[-28  -6  35 -12 -42 -41  37  -9  20] : far
[ 15 -15  -1  22 -18   1  13  14  -1] : Neru
[ 37  27   1 -46 -10  17  -9 -32   4] : Lib
[ -3   8  -3   6  -3  31 -12  -3 -12] : rogir
[ -2 -46 -20   7 -19 -53 -19   3 -33] : vibuk
howmany vibuk: [-19]
2
step -1: [-15]
[-16]
chg far: [-27  -6  35 -12 -42 -41  37  -9  20]
1, [-28]
howmany Lib: [-9]
1
howmany rogir: [-3]
4

[ 13 -10   6 -14  -8  26   3  -6 -13] -> Foz
[-22 -13  12   9   4 -14   0   0  25] -> rogir
[-27  -7   5  41   9 -56  -9  -1  29] -> labur
[-22 -13  12   9   4 -14   0  11  25] -> vibuk
[-13  17 -18  17   1 -22  -9   2  -4] -> Gizag
size: [-27  -7   5  41   9 -56  -9  -1]
8
size: [ 13 -10   6 -14]
4

[15  7 -3 -2 -2] : Lib
[44 21 21 -5 -5] : vibuk
[-31 -14   5   3   3] : Neru
[43 20 -7 -4 -4] : Vibus
[15  7 -8 -5 -5] : Serol
[-37 -17  -6   4   4] : labur
[-44 -21   7   5   5] : rogir
[14  7 -2 -1  6] : mavar
[ 8  4 -1 -1 -1] : viv
[  5 -14   5   3 -14] : Foz
[10  5 -2 -1 -1] : far
[-24 -11   4   2   2] : Gizag
has: [  3 -14]
yes
has: [ 7 -3 -1 -2]
no
step +1: [-14   5]
[-13   6]
howmany Foz: [5]
2
howmany vibuk: [-6]
0
chg Gizag: [-24 -12   4   2   2]
2, [-11]
size: [  5 -14]
2

[ -6  16 -29  -3  -6   1  20  10  23 -10  -2  19  -6   0  12  -8  13   3
 -25  11 -27 -50  -2  16   0  15 -15  22 -26  36   0   7  11 -12 -14  13
  31  16 -22 -37 -17   6  22   7 -12  -7  33  11   0]  rogir
[-15  -9 -14   3   6  14  20 -17   7  10 -27  -2   4  -3  28 -15  12  16
 -17 -13  -3 -27 -26  10  -7  -8 -16  -4 -31  49  -2   2  -2   0 -14   1
 -11  26  -3 -17  -9   9   4   0  -1  -5  18  -2 -17]  labur
[-14   2 -19  33 -18  18 -12  11  25 -25  13 -11  -8   3  13 -11   5  -7
 -23  17  -8 -31  -4  39   5  -6 -17  15 -14  14  14   9 -14 -14   5   1
  32  14  -8  -1  -3  -1  24 -10  15  -9  21 -17   0]  Serol
[-20  28 -43  17  -1   6  20 -10  27  14   2  19 -15   7   2 -16   7  33
   7   3   6 -36   0   4  -6  -7   8  26 -18  42 -10  -9  16 -25 -11  26
  32   3 -37 -36  -9  16 -12 -23 -39 -27  50  10  -3]  Neru
[-15  -9 -14   3   6  14  20 -17   7  10 -27  -2   4  -3  28 -15  12  16
 -17 -13  -3 -27 -26  10  -7  -8 -16  -4 -31  49  -2   2  -2   0 -14   1
 -11  26  -3 -17  -9   9   5   4   8 -19  28   0  -5]  Foz
chg labur: [-15  -9 -14   3   6  14  20 -17   7  10 -27  -2   4  -3  28 -15  12  16
 -17 -13  -3 -27 -26  10  -7  -8 -16  -4 -31  49  -2   2  -2   0 -14   1
 -11  26  -3 -17  -9   9   4  -1  -1  -5  18  -2 -17]
44, [0]
howmany rogir: [0]
4
has: [ 4 -6 -7]
yes
has: [-1  0]
no
chg rogir: [ -6  16 -29  -3  -6   1  20  10  23 -10  -2  19  -6   0  12  -8  13   3
 -25  11 -27 -50  -2  16   0  15 -15  22 -26  36   0   7  11 -12 -14  13
  31  16 -21 -37 -17   6  22   7 -12  -7  33  11   0]
39, [-22]

[  6  16  32 -46] : Gizag
[ 15  16  16 -17] : labur
[  6 -59 -59   6] : far
howmany far: [6]
2
size: [  6  16  32 -46]
4
step +1: [15 16 16]
[16 17 17]
chg far: [  6 -59 -59   5]
4, [6]
howmany labur: [16]
2

[-4 -2 -5  1 -3  7  2 -3 -2 -3 -5  8 -5 -1  3  4 -1 -5  1  2  5  2] = Serol
[ -4  -1 -14   2  -1  16   9 -13  -3  -2 -16  22  -9   0  -5   8  -6 -17
   9  15   7  11] = labur
[ 2  1 -1 -2 -4  2 -4  7 -1 -2 -4 -1 -5 -7  0 -6  1 -8  4 -5  4  0] = vibuk
[ -2   2 -10   2  -3  13   6  -5  -2  -1 -14  13 -11  -8  -3   4  -5 -14
   6  12   2   8] = Lib
[  2   5  -1  -2  -4   2  -4   7  -1  -2  -4  -1  -5  -7   0  -6 -10 -17
  12  22  11  14] = Gizag
[ 2  5 -1 -2 -4  2 -4  7 -1 -2 -4 -1 -5 -7  0 -6  1 -8  4 -5  4  0] = Vibus
[ -5   9 -23 -49   1 -21 -24  42  -7  32  11 -18  26   2   8 -27  43 -16
  17 -34  41 -23] = Neru
[ -4  -1 -14   2  -1  16   9 -13  -3  -2 -16  11  -8 -11   2   1  -1 -15
   5   2   4  11] = Foz
size: [ -2   2 -10   2  -3  13   6  -5  -2  -1 -14  13]
12
has: [ -6 -17  10  15   7]
no
step +1: [-6]
[-5]
chg labur: [ -4  -1 -13   2  -1  16   9 -13  -3  -2 -16  22  -9   0  -5   8  -6 -17
   9  15   7  11]
3, [-14]
step +1: [ 1 -8]
[ 2 -7]
has: [ 2 -1 16  9]
yes
step +1: [-8]
[-7]

[-15  19  26 -51 -35] = mavar
[ -8  25   0 -28  37] = far
[ -8  25   9 -12  -5] = vibuk
[ 7 11 12 -1 -8] = Vibus
[-11  12  27   3  11] = rogir
[ 9 18 -7 -1 16] = Neru
[17 13 -7  0 -1] = Gizag
[-15  25  18 -51 -35] = Serol
[ 17  11  -5 -11  11] = Foz
[ -3  14  23   3 -11] = viv
[ 10  23  27 -13  37] = Lib
size: [ 9 18 -7 -1]
4
chg Lib: [ 11  23  27 -13  37]
1, [10]
chg viv: [ -3  15  23   3 -11]
2, [14]
step -1: [ 18 -51]
[ 17 -52]
step +1: [-7]
[-6]

